Below is a small trained network, with its code and all its weights. Each question gives an input and a class and asks what happens when units are switched off, that is, made to give their printed mean instead of their output.

import numpy as np


def w(rows, s, z=0):
    codes = np.array(rows[::2]) - 128.0
    scale = np.full(codes.shape[1], s)
    scale[-1] = z or s
    return codes * scale


def f(y):
    return y / 2 * (1 + np.tanh(0.7978845608 * (y + 0.044715 * y**3)))


def log_softmax(a):
    a = a - a.max(-1, keepdims=True)
    return a - np.log(np.exp(a).sum(-1, keepdims=True))


def net(x, mask):
    res = np.array(x, float).reshape(1, 4) / 4 @ E
    y = f(res @ A[0][:, :-1].T + A[0][:, -1])
    res = res + np.where(mask, y, B[0][:, -1]) @ B[0][:, :-1]
    return log_softmax(res[-1] @ U[:, :-1].T + U[:, -1])


A, B = {}, {}
E = w([
[89,101,16,75,59,211,175,123,60,146,216,122],'x0',
[182,188,56,164,101,158,142,167,127,24,68,56],'x1',
[129,120,110,99,156,109,120,106,134,87,158,143],'x2',
[200,156,90,71,68,77,97,254,200,172,173,133],'x3',
],0.0096)
A[0] = w([
[211,197,97,106,136,91,92,229,157,162,162,187,132],'N0',
[189,156,38,153,133,142,122,151,171,50,72,83,155],'N1',
[214,154,198,181,166,33,128,127,131,75,94,120,32],'N2',
[177,181,111,43,84,100,119,248,185,174,173,113,131],'N3',
[104,199,192,164,156,64,55,135,179,99,65,177,8],'N4',
[185,187,71,197,146,159,143,179,92,4,83,134,125],'N5',
[94,79,47,73,68,200,202,145,75,128,177,113,58],'N6',
[175,236,104,131,134,111,153,193,106,48,105,52,101],'N7',
[64,44,182,114,180,83,92,151,125,203,147,181,66],'N8',
[191,195,138,86,128,82,161,181,187,139,202,119,153],'N9',
[65,139,194,177,255,222,199,50,55,47,107,58,253],'N10',
[107,104,197,143,115,80,72,127,113,208,251,252,115],'N11',
[219,91,129,196,228,66,79,127,196,155,33,132,107],'N12',
],0.0065,0.0013)
B[0] = w([
[51,69,171,52,145,131,87,80,124,122,99,169,206],'N0',
[200,62,143,142,88,81,162,131,146,141,123,174,190],'N1',
[138,187,89,125,149,206,128,184,84,94,174,153,194],'N2',
[48,139,142,49,136,134,97,93,112,131,72,90,228],'N3',
[116,187,76,115,116,139,92,159,87,91,160,156,196],'N4',
[187,126,172,145,1,95,190,122,132,146,90,169,194],'N5',
[150,189,56,138,209,148,110,194,80,101,166,128,221],'N6',
[176,88,136,136,102,79,122,167,191,117,117,124,189],'N7',
[164,104,93,180,65,90,204,110,160,130,155,194,191],'N8',
[128,95,146,66,146,190,51,69,129,146,113,119,189],'N9',
[90,94,176,65,125,123,74,72,152,124,91,63,250],'N10',
[163,93,100,185,74,80,148,143,175,231,103,211,207],'N11',
[95,172,81,150,140,164,109,143,88,82,183,100,207],'N12',
],0.0092,0.013)
U = w([
[47,95,255,74,120,147,78,48,158,134,104,52,251],'0',
[239,93,176,190,61,85,199,156,219,153,153,160,113],'1',
[134,226,76,153,157,185,114,219,51,101,226,118,2],'2',
],0.0085,0.00072)

Each question gives the input, the list of numbers given to net, and the class t.
The units are the neurons (one row each of A and B). Each row of codes is followed by its name. A weight is (code - 128) times the scale printed after its matrix; where a second scale follows, it is the last column's (A, B and U).
mask holds one flag per neuron, in row order. A switched-off neuron (its flag False) gives its mean, the last column of its row in B, instead of its output. The means were averaged over made-up inputs and are rounded, as every weight is.
A unit's drop is (log p(t) with every unit on - log p(t) with that unit switched off) / (log p(t) with every unit on - log p(t) with every unit switched off).
The circuit of an input: a set's keep is (log p(t) with only the set's units on - log p(t) with every unit switched off) / (log p(t) with every unit on - log p(t) with every unit switched off). Starting from the 12 units with the biggest drops (on a tie, the unit counted first), units are removed one at a time, each time the one whose removal leaves the highest keep (on an exact tie, the one counted first), for as long as the keep stays at least 0.8.
units of the circuit, in order: the units of the circuit, biggest drop first
most important unit: the unit with the biggest drop
k most important neurons: the k neurons with the biggest drops, biggest first
drop when u is switched off: that unit's drop, to one decimal
input [-6,8,7,-5], class 1: units of the circuit, in order => N5
input [-7,5,1,8], class 0: 2 most important neurons => N0; N3
input [6,2,-7,7], class 0: 2 most important neurons => N3; N0
input [-8,5,8,-4], class 2: 2 most important neurons => N2; N12
input [2,-1,-8,-1], class 2: 4 most important neurons => N10; N0; N3; N5
input [3,3,-6,-1], class 1: units of the circuit, in order => N12; N3
input [6,-5,-3,-3], class 2: 4 most important neurons => N6; N5; N1; N7
input [6,-2,4,6], class 0: 3 most important neurons => N3; N0; N2
input [-8,-8,-7,-6], class 1: 2 most important neurons => N8; N11
input [7,4,2,7], class 0: 3 most important neurons => N3; N0; N9
input [2,2,1,2], class 0: 3 most important neurons => N11; N8; N2
input [-4,8,-1,-6], class 1: 2 most important neurons => N5; N1
input [7,-5,1,-6], class 2: drop when N0 is switched off => 0.5
input [-6,-4,-1,5], class 2: drop when N9 is switched off => 0.0
input [-8,3,-5,-5], class 2: most important unit => N2
input [7,-4,6,-2], class 2: drop when N6 is switched off => 0.6
